Below are the code and all the weights of a small trained network. Each question names an input and a target symbol and asks about switching units off, where a switched-off unit gives its printed mean instead of its output.

import numpy as np


def w(rows, s, z=0):
    codes = np.array(rows[::2]) - 128.0
    scale = np.full(codes.shape[1], s)
    scale[-1] = z or s
    return codes * scale


def norm(h):
    return h / np.sqrt((h * h).mean(-1, keepdims=True) + 1e-5)


def f(y):
    return np.maximum(y, 0)


def softmax(a):
    e = np.exp(a - a.max(-1, keepdims=True))
    return e / e.sum(-1, keepdims=True)


def log_softmax(a):
    a = a - a.max(-1, keepdims=True)
    return a - np.log(np.exp(a).sum(-1, keepdims=True))


def net(x, mask):
    ids = ['ΘΞΠΨηφ'.index(c) for c in x.split()]
    T = len(ids)
    res = E[ids] + P[:T]
    u = 0
    for l in range(2):
        r = norm(res)
        for j in range(3):
            rows = slice(2 * j, 2 * j + 2)
            q, k, v = (r @ M[l][rows].T for M in (Q, K, V))
            z = softmax(np.where(np.tri(T) > 0, q @ k.T / 2**0.5, -1e9)) @ v
            o = O[l][rows]
            res = res + np.where(mask[u + j], z, o[:, -1]) @ o[:, :-1]
        u += 3
        y = f(norm(res) @ A[l][:, :-1].T + A[l][:, -1])
        res = res + np.where(mask[u : u + 8], y, B[l][:, -1]) @ B[l][:, :-1]
        u += 8
    return log_softmax(norm(res)[-1] @ U[:, :-1].T + U[:, -1])


Q, K, V, O, A, B = {}, {}, {}, {}, {}, {}
E = w([
[115,168,123],'Θ',
[150,91,150],'Ξ',
[133,135,73],'Π',
[117,169,124],'Ψ',
[95,115,254],'η',
[169,200,163],'φ',
],0.0075)
P = w([
[155,112,158],'0',
[252,140,191],'1',
[209,121,158],'2',
[186,135,144],'3',
[160,127,136],'4',
[136,118,129],'5',
[108,111,128],'6',
[79,91,121],'7',
[51,85,113],'8',
[30,71,111],'9',
[92,131,177],'10',
[48,101,145],'11',
],0.0017)
Q[0] = w([
[73,229,139],'L0H0',
[159,19,187],'L0H0',
[119,254,140],'L0H1',
[157,151,58],'L0H1',
[199,64,104],'L0H2',
[21,64,172],'L0H2',
],0.0047)
K[0] = w([
[93,153,73],'L0H0',
[230,128,201],'L0H0',
[84,107,166],'L0H1',
[143,254,232],'L0H1',
[130,145,94],'L0H2',
[218,82,192],'L0H2',
],0.0051)
V[0] = w([
[63,101,114],'L0H0',
[116,90,37],'L0H0',
[130,89,65],'L0H1',
[155,177,96],'L0H1',
[2,149,86],'L0H2',
[169,200,98],'L0H2',
],0.004)
O[0] = w([
[202,255,134,53],'L0H0',
[211,124,66,29],'L0H0',
[128,46,136,29],'L0H1',
[113,72,204,205],'L0H1',
[102,136,174,85],'L0H2',
[84,130,139,255],'L0H2',
],0.003,0.0019)
A[0] = w([
[112,171,118,8],'L0N0',
[124,127,161,58],'L0N1',
[188,197,178,168],'L0N2',
[101,209,115,196],'L0N3',
[133,252,164,152],'L0N4',
[150,113,211,83],'L0N5',
[237,73,217,197],'L0N6',
[137,89,16,246],'L0N7',
],0.0037,0.0012)
B[0] = w([
[152,125,96,143],'L0N0',
[93,156,163,135],'L0N1',
[54,107,58,196],'L0N2',
[200,167,90,223],'L0N3',
[175,70,105,254],'L0N4',
[182,69,81,166],'L0N5',
[199,133,26,186],'L0N6',
[83,219,250,158],'L0N7',
],0.0025,0.0035)
Q[1] = w([
[131,48,137],'L1H0',
[107,180,139],'L1H0',
[114,168,65],'L1H1',
[99,85,86],'L1H1',
[180,116,255],'L1H2',
[220,102,167],'L1H2',
],0.0086)
K[1] = w([
[178,211,164],'L1H0',
[89,47,171],'L1H0',
[133,173,111],'L1H1',
[180,126,114],'L1H1',
[244,44,245],'L1H2',
[254,157,163],'L1H2',
],0.0066)
V[1] = w([
[221,142,175],'L1H0',
[107,24,132],'L1H0',
[40,111,88],'L1H1',
[115,137,98],'L1H1',
[70,102,3],'L1H2',
[40,154,28],'L1H2',
],0.0047)
O[1] = w([
[88,147,177,174],'L1H0',
[50,28,79,3],'L1H0',
[157,182,4,83],'L1H1',
[140,192,90,142],'L1H1',
[182,146,177,104],'L1H2',
[218,155,183,172],'L1H2',
],0.0037,0.0026)
A[1] = w([
[170,34,105,133],'L1N0',
[112,132,191,158],'L1N1',
[223,117,122,170],'L1N2',
[164,130,1,167],'L1N3',
[164,76,112,183],'L1N4',
[71,14,180,251],'L1N5',
[165,174,79,169],'L1N6',
[145,190,71,161],'L1N7',
],0.0065,0.0027)
B[1] = w([
[217,162,114,165],'L1N0',
[115,100,136,221],'L1N1',
[119,105,89,242],'L1N2',
[152,96,123,139],'L1N3',
[254,195,144,156],'L1N4',
[147,97,64,235],'L1N5',
[83,110,120,251],'L1N6',
[128,108,116,255],'L1N7',
],0.0082,0.0033)
U = w([
[100,191,111,80],'Θ',
[87,12,162,182],'Ξ',
[220,110,91,181],'Π',
[92,201,111,110],'Ψ',
[67,123,111,4],'η',
[96,168,213,186],'φ',
],0.011,0.0039)

Each question gives the input, a string of symbols that net reads in full, and the target symbol t.
The units are the heads (2 rows each of Q, K, V and O) and the neurons (one row each of A and B). Each row of codes is followed by its name. A weight is (code - 128) times the scale printed after its matrix; where a second scale follows, it is the last column's (O, A, B and U).
mask holds one flag per unit, layer by layer, with each layer's heads first. A switched-off unit (its flag False) gives its mean, the last column of its rows in O or B, instead of its output. The means were averaged over made-up inputs and are rounded, as every weight is.
A unit's drop is (log p(t) with every unit on - log p(t) with that unit switched off) / (log p(t) with every unit on - log p(t) with every unit switched off).
The circuit of an input: a set's keep is (log p(t) with only the set's units on - log p(t) with every unit switched off) / (log p(t) with every unit on - log p(t) with every unit switched off). Starting from the 12 units with the biggest drops (on a tie, the unit counted first), units are removed one at a time, each time the one whose removal leaves the highest keep (on an exact tie, the one counted first), for as long as the keep stays at least 0.8.
circuit, biggest first: the units of the circuit, biggest drop first
unit that matters most: the unit with the biggest drop
k most important neurons: the k neurons with the biggest drops, biggest first
k most important neurons of layer l: the k neurons of layer l with the biggest drops, biggest first
drop of u: that unit's drop, to one decimal
input Θ φ Ψ φ η Ψ Ξ φ η Θ, target φ: circuit, biggest first : L1N5, L1H2
input η Ξ Ξ Π Ψ φ Π η Ξ Ξ Θ, target Ξ: circuit, biggest first : L1H0
input η Θ φ φ Ψ φ, target φ: circuit, biggest first : L1N5, L1H1
input η Ξ φ Ψ Θ Θ φ φ Θ, target φ: circuit, biggest first : L1N5, L1H2, L1N0
input φ Ξ Θ Ψ Ψ Ξ Ξ φ, target Ξ: circuit, biggest first : L1H0, L1N4, L1N0
input Ψ Ξ φ η η Θ φ φ φ Ψ, target φ: circuit, biggest first : L1N5, L1H2, L0N6
input Ψ φ Θ φ Ψ Ξ Θ φ Ξ φ Ξ Π, target φ: 3 most important neurons of layer 0 : L0N7, L0N4, L0N6
input η Ψ Ψ Π, target Ψ: 4 most important neurons : L0N7, L0N4, L1N5, L0N6
input Θ Ξ Ψ Ψ Ψ φ, target Ψ: 2 most important neurons of layer 0 : L0N3, L0N6
input Ψ φ Ξ η Θ, target Ξ: 4 most important neurons of layer 1 : L1N4, L1N0, L1N7, L1N6
input Ξ Π Π, target Ξ: 3 most important neurons : L0N7, L0N2, L0N4
input Ψ Ψ Θ, target Ψ: 2 most important neurons of layer 0 : L0N6, L0N2
input η φ Ψ Ψ Π, target Ψ: 2 most important neurons : L0N7, L1N5
input Ψ Θ Ψ, target Ψ: unit that matters most : L1N5
input φ Ψ φ, target φ: 2 most important neurons of layer 0 : L0N4, L0N3
input Π φ η Ψ Ξ Θ Ψ φ φ Π, target φ: 3 most important neurons : L1N5, L0N7, L0N4
input η Ψ Ψ Ψ Ψ φ, target Ψ: drop of L0N3 : 0.1
input Ξ Ψ φ, target Ξ: drop of L1H0 : 0.4
input Π φ Ξ Θ Π, target Ξ: drop of L1H2 : 0.4
input Ξ Ξ Ψ, target Ξ: drop of L1N4 : 0.1
input Ξ Π φ η φ Ψ φ φ φ Ψ, target φ: unit that matters most : L1H2
